Below are the code and all the weights of a small trained network. Each question names an input and a target symbol and asks about switching units off, where a switched-off unit gives its printed mean instead of its output.

import numpy as np


def w(rows, s, z=0):
    codes = np.array(rows[::2]) - 128.0
    scale = np.full(codes.shape[1], s)
    scale[-1] = z or s
    return codes * scale


def f(y):
    return y / 2 * (1 + np.tanh(0.7978845608 * (y + 0.044715 * y**3)))


def softmax(a):
    e = np.exp(a - a.max(-1, keepdims=True))
    return e / e.sum(-1, keepdims=True)


def log_softmax(a):
    a = a - a.max(-1, keepdims=True)
    return a - np.log(np.exp(a).sum(-1, keepdims=True))


def net(x, mask):
    ids = ['αδεζημπσφ'.index(c) for c in x.split()]
    T = len(ids)
    res = E[ids] + P[:T]
    q, k, v = (res @ M[0].T for M in (Q, K, V))
    z = softmax(np.where(np.tri(T) > 0, q @ k.T / 4**0.5, -1e9)) @ v
    res = res + np.where(mask[0], z, O[0][:, -1]) @ O[0][:, :-1]
    y = f(res @ A[0][:, :-1].T + A[0][:, -1])
    res = res + np.where(mask[1:9], y, B[0][:, -1]) @ B[0][:, :-1]
    return log_softmax(res[-1] @ U[:, :-1].T + U[:, -1])


Q, K, V, O, A, B = {}, {}, {}, {}, {}, {}
E = w([
[127,133,151],'α',
[105,165,202],'δ',
[252,114,120],'ε',
[177,111,114],'ζ',
[180,86,146],'η',
[108,86,122],'μ',
[45,150,70],'π',
[118,129,125],'σ',
[186,210,77],'φ',
],0.015)
P = w([
[114,130,110],'0',
[165,210,43],'1',
[96,87,166],'2',
[166,226,12],'3',
[100,79,180],'4',
[172,245,41],'5',
[100,78,188],'6',
[164,235,46],'7',
[109,83,196],'8',
[157,187,3],'9',
[105,81,189],'10',
[170,237,62],'11',
[103,76,183],'12',
],0.005)
Q[0] = w([
[132,14,154],'h1',
[74,252,2],'h1',
[246,166,69],'h1',
[113,55,104],'h1',
],0.0071)
K[0] = w([
[153,31,171],'h1',
[93,253,49],'h1',
[248,187,132],'h1',
[111,89,138],'h1',
],0.0067)
V[0] = w([
[122,3,179],'h1',
[196,126,167],'h1',
[55,167,98],'h1',
[142,196,2],'h1',
],0.0083)
O[0] = w([
[151,2,216,15],'h1',
[230,139,158,144],'h1',
[31,161,118,127],'h1',
[83,178,2,254],'h1',
],0.0071,0.0035)
A[0] = w([
[63,114,101,157],'n1',
[81,160,101,234],'n2',
[90,40,175,191],'n3',
[152,204,99,175],'n4',
[254,136,79,2],'n5',
[38,106,218,147],'n6',
[234,82,174,25],'n7',
[175,242,96,89],'n8',
],0.0091,0.0039)
B[0] = w([
[119,169,111,165],'n1',
[174,156,116,225],'n2',
[112,58,155,167],'n3',
[123,83,82,238],'n4',
[73,173,174,178],'n5',
[2,140,206,157],'n6',
[148,172,223,161],'n7',
[108,41,94,254],'n8',
],0.01,0.0085)
U = w([
[117,131,133,3],'α',
[45,197,177,100],'δ',
[172,248,176,108],'ε',
[194,121,126,251],'ζ',
[197,71,166,104],'η',
[64,1,135,100],'μ',
[61,240,114,118],'π',
[170,182,95,202],'σ',
[141,63,68,116],'φ',
],0.0094,0.0059)

Each question gives the input, a string of symbols that net reads in full, and the target symbol t.
The units are the heads (4 rows each of Q, K, V and O) and the neurons (one row each of A and B). Each row of codes is followed by its name. A weight is (code - 128) times the scale printed after its matrix; where a second scale follows, it is the last column's (O, A, B and U).
mask holds one flag per unit, heads first, then neurons. A switched-off unit (its flag False) gives its mean, the last column of its rows in O or B, instead of its output. The means were averaged over made-up inputs and are rounded, as every weight is.
A unit's drop is (log p(t) with every unit on - log p(t) with that unit switched off) / (log p(t) with every unit on - log p(t) with every unit switched off).
The circuit of an input: a set's keep is (log p(t) with only the set's units on - log p(t) with every unit switched off) / (log p(t) with every unit on - log p(t) with every unit switched off). Starting from all 9 units, units are removed one at a time, each time the one whose removal leaves the highest keep (on an exact tie, the one counted first), for as long as the keep stays at least 0.8.
circuit, biggest first: the units of the circuit, biggest drop first
unit that matters most: the unit with the biggest drop
top k neurons: the k neurons with the biggest drops, biggest first
drop of u: that unit's drop, to one decimal
input φ σ α μ ζ φ α σ, target φ: circuit, biggest first -> [n8; h1; n4]
input μ σ σ σ π, target π: circuit, biggest first -> [h1; n8; n1]
input η φ α α, target φ: circuit, biggest first -> [n8; h1; n4]
input μ σ ε φ μ δ, target φ: top 3 neurons -> [n8; n4; n5]
input ζ φ ε, target ε: circuit, biggest first -> [h1; n7; n5]
input π δ δ δ ε σ μ α δ, target δ: unit that matters most -> n6
input η σ μ δ ε φ α σ η φ, target φ: circuit, biggest first -> [n8; h1]
input ε δ μ ε α π η, target η: top 2 neurons -> [n7; n3]
input φ π μ μ μ μ ζ δ φ α η δ φ, target φ: drop of n7 -> 0.1
input σ μ μ μ σ φ μ δ σ φ η σ, target φ: drop of n6 -> 0.1
input ζ μ ε φ σ π φ α δ α σ μ ε, target ε: drop of n2 -> 0.0
